Here is a tiny trained network, its code and every weight. The questions are about switching its units off for an input and a class, where a switched-off unit gives its printed mean instead of its output.

import numpy as np


def w(rows, s, z=0):
    codes = np.array(rows[::2]) - 128.0
    scale = np.full(codes.shape[1], s)
    scale[-1] = z or s
    return codes * scale


def f(y):
    return y / 2 * (1 + np.tanh(0.7978845608 * (y + 0.044715 * y**3)))


def log_softmax(a):
    a = a - a.max(-1, keepdims=True)
    return a - np.log(np.exp(a).sum(-1, keepdims=True))


def net(x, mask):
    res = np.array(x, float).reshape(1, 4) / 4 @ E
    y = f(res @ A[0][:, :-1].T + A[0][:, -1])
    res = res + np.where(mask, y, B[0][:, -1]) @ B[0][:, :-1]
    return log_softmax(res[-1] @ U[:, :-1].T + U[:, -1])


A, B = {}, {}
E = w([
[71,77,25,118,89,123,134,213,97,58,150,143],'x0',
[236,35,123,146,227,135,96,105,102,109,177,171],'x1',
[119,112,197,83,151,130,180,159,187,50,146,233],'x2',
[153,179,139,2,106,121,51,129,99,71,123,131],'x3',
],0.013)
A[0] = w([
[90,134,190,91,186,133,202,157,198,79,106,233,62],'neuron 1',
[171,191,254,134,48,100,152,123,170,184,106,102,124],'neuron 2',
[130,74,127,208,143,153,178,135,185,150,119,138,140],'neuron 3',
[101,71,87,126,116,132,147,212,106,96,159,152,96],'neuron 4',
[99,101,82,125,109,111,163,180,83,70,122,142,116],'neuron 5',
[151,129,53,165,133,95,46,71,23,159,106,34,1],'neuron 6',
[123,141,180,101,131,102,138,118,126,69,149,134,72],'neuron 7',
[179,170,133,54,86,107,44,126,119,69,118,143,146],'neuron 8',
[210,24,140,153,194,161,84,132,78,96,211,148,90],'neuron 9',
[86,72,43,120,108,85,150,146,111,73,171,158,93],'neuron 10',
[151,113,56,124,63,152,128,163,110,58,188,133,116],'neuron 11',
[180,138,230,106,174,154,159,58,158,171,89,141,87],'neuron 12',
[130,180,128,37,162,122,63,121,101,83,158,172,134],'neuron 13',
[104,132,69,141,113,143,116,148,102,96,150,192,70],'neuron 14',
[203,82,115,109,184,137,120,98,156,101,161,126,77],'neuron 15',
[176,122,186,67,99,122,240,140,225,56,196,195,68],'neuron 16',
[128,131,190,131,114,126,139,161,146,83,125,157,64],'neuron 17',
[6,167,192,56,90,124,226,156,191,121,79,125,82],'neuron 18',
[88,78,110,214,148,123,240,97,149,138,177,149,148],'neuron 19',
[203,67,133,135,215,134,145,114,101,105,219,182,94],'neuron 20',
[68,154,127,187,59,104,146,109,148,124,85,126,95],'neuron 21',
[191,119,215,99,169,151,140,88,117,216,133,176,108],'neuron 22',
[156,153,201,126,188,152,120,79,184,114,90,108,86],'neuron 23',
[192,111,123,92,161,131,190,127,155,111,229,197,146],'neuron 24',
[102,98,116,205,154,108,203,123,206,129,144,141,134],'neuron 25',
[169,158,158,12,113,89,39,137,117,71,134,140,140],'neuron 26',
[136,99,137,184,159,145,235,178,180,177,133,147,130],'neuron 27',
],0.0089,0.0054)
B[0] = w([
[183,104,114,83,183,161,149,136,31,255,107,107,228],'neuron 1',
[41,123,131,108,189,97,99,83,140,78,180,126,213],'neuron 2',
[160,131,146,157,96,197,104,123,153,97,75,169,205],'neuron 3',
[42,132,142,131,206,100,47,60,125,137,172,159,208],'neuron 4',
[82,121,201,92,178,96,134,62,126,90,168,180,201],'neuron 5',
[217,82,118,100,147,183,163,110,39,221,104,44,218],'neuron 6',
[141,101,115,159,144,140,146,110,118,177,105,120,155],'neuron 7',
[176,143,158,182,93,164,119,133,205,118,104,149,207],'neuron 8',
[109,214,57,105,28,33,177,165,127,77,118,75,251],'neuron 9',
[54,90,184,102,226,89,93,71,135,141,198,133,214],'neuron 10',
[74,109,154,106,174,127,70,84,131,101,164,113,203],'neuron 11',
[66,85,162,106,194,105,65,106,116,77,202,152,221],'neuron 12',
[181,135,167,216,66,173,68,131,205,135,50,177,202],'neuron 13',
[96,135,147,106,211,113,124,109,138,128,131,136,172],'neuron 14',
[71,172,104,139,95,90,153,203,127,99,121,99,194],'neuron 15',
[175,60,86,107,134,160,142,113,73,230,150,83,232],'neuron 16',
[128,120,84,116,120,144,145,110,97,191,108,110,160],'neuron 17',
[126,235,55,86,67,58,195,186,133,108,136,31,232],'neuron 18',
[189,131,156,181,76,173,90,146,189,104,85,199,224],'neuron 19',
[123,209,102,97,110,113,168,202,107,91,153,116,244],'neuron 20',
[122,145,97,111,76,107,137,213,118,107,129,125,185],'neuron 21',
[17,103,140,115,171,91,99,67,130,113,149,122,215],'neuron 22',
[110,94,138,81,189,88,105,81,159,122,159,146,192],'neuron 23',
[161,118,117,98,111,115,180,159,96,144,141,75,218],'neuron 24',
[175,107,181,165,82,156,99,152,158,100,61,166,205],'neuron 25',
[162,87,154,188,41,206,99,158,202,82,64,167,223],'neuron 26',
[153,107,131,183,69,171,122,127,185,132,89,189,209],'neuron 27',
],0.0088,0.017)
U = w([
[150,106,148,160,61,200,87,143,239,104,110,189,250],'0',
[78,230,87,93,60,26,179,187,136,95,156,68,143],'1',
[26,79,152,100,190,77,74,73,155,106,194,151,42],'2',
[175,66,108,103,127,177,145,131,23,248,143,76,67],'3',
],0.011,0.0018)

Each question gives the input, the list of numbers given to net, and the class t.
The units are the neurons (one row each of A and B). Each row of codes is followed by its name. A weight is (code - 128) times the scale printed after its matrix; where a second scale follows, it is the last column's (A, B and U).
mask holds one flag per neuron, in row order. A switched-off neuron (its flag False) gives its mean, the last column of its row in B, instead of its output. The means were averaged over made-up inputs and are rounded, as every weight is.
A unit's drop is (log p(t) with every unit on - log p(t) with that unit switched off) / (log p(t) with every unit on - log p(t) with every unit switched off).
The circuit of an input: a set's keep is (log p(t) with only the set's units on - log p(t) with every unit switched off) / (log p(t) with every unit on - log p(t) with every unit switched off). Starting from the 12 units with the biggest drops (on a tie, the unit counted first), units are removed one at a time, each time the one whose removal leaves the highest keep (on an exact tie, the one counted first), for as long as the keep stays at least 0.8.
units of the circuit, in order: the units of the circuit, biggest drop first
unit that matters most: the unit with the biggest drop
top k neurons: the k neurons with the biggest drops, biggest first
drop of u: that unit's drop, to one decimal
input [8,4,-1,7], class 2: top 2 neurons -> neuron 10; neuron 11
input [-1,-7,8,5], class 3: unit that matters most -> neuron 1
input [5,5,-2,-1], class 1: top 2 neurons -> neuron 9; neuron 12
input [2,5,2,-4], class 1: top 3 neurons -> neuron 9; neuron 20; neuron 26
input [-7,3,-2,-7], class 0: top 2 neurons -> neuron 19; neuron 27
input [8,-5,-5,7], class 2: top 2 neurons -> neuron 10; neuron 11
input [-6,6,8,7], class 3: top 2 neurons -> neuron 1; neuron 16
input [5,8,8,-7], class 1: top 2 neurons -> neuron 9; neuron 20
input [6,8,-8,4], class 1: top 2 neurons -> neuron 9; neuron 1
input [7,-6,-7,5], class 2: top 2 neurons -> neuron 9; neuron 1
input [-4,4,-2,3], class 1: top 3 neurons -> neuron 10; neuron 9; neuron 4
input [-1,5,-5,2], class 1: top 3 neurons -> neuron 9; neuron 1; neuron 16
input [1,7,-1,4], class 1: drop of neuron 9 -> 0.1
input [2,0,-8,4], class 3: units of the circuit, in order -> neuron 6
input [3,7,-4,-7], class 0: drop of neuron 19 -> 2.8
input [2,5,6,8], class 0: drop of neuron 26 -> 2.8
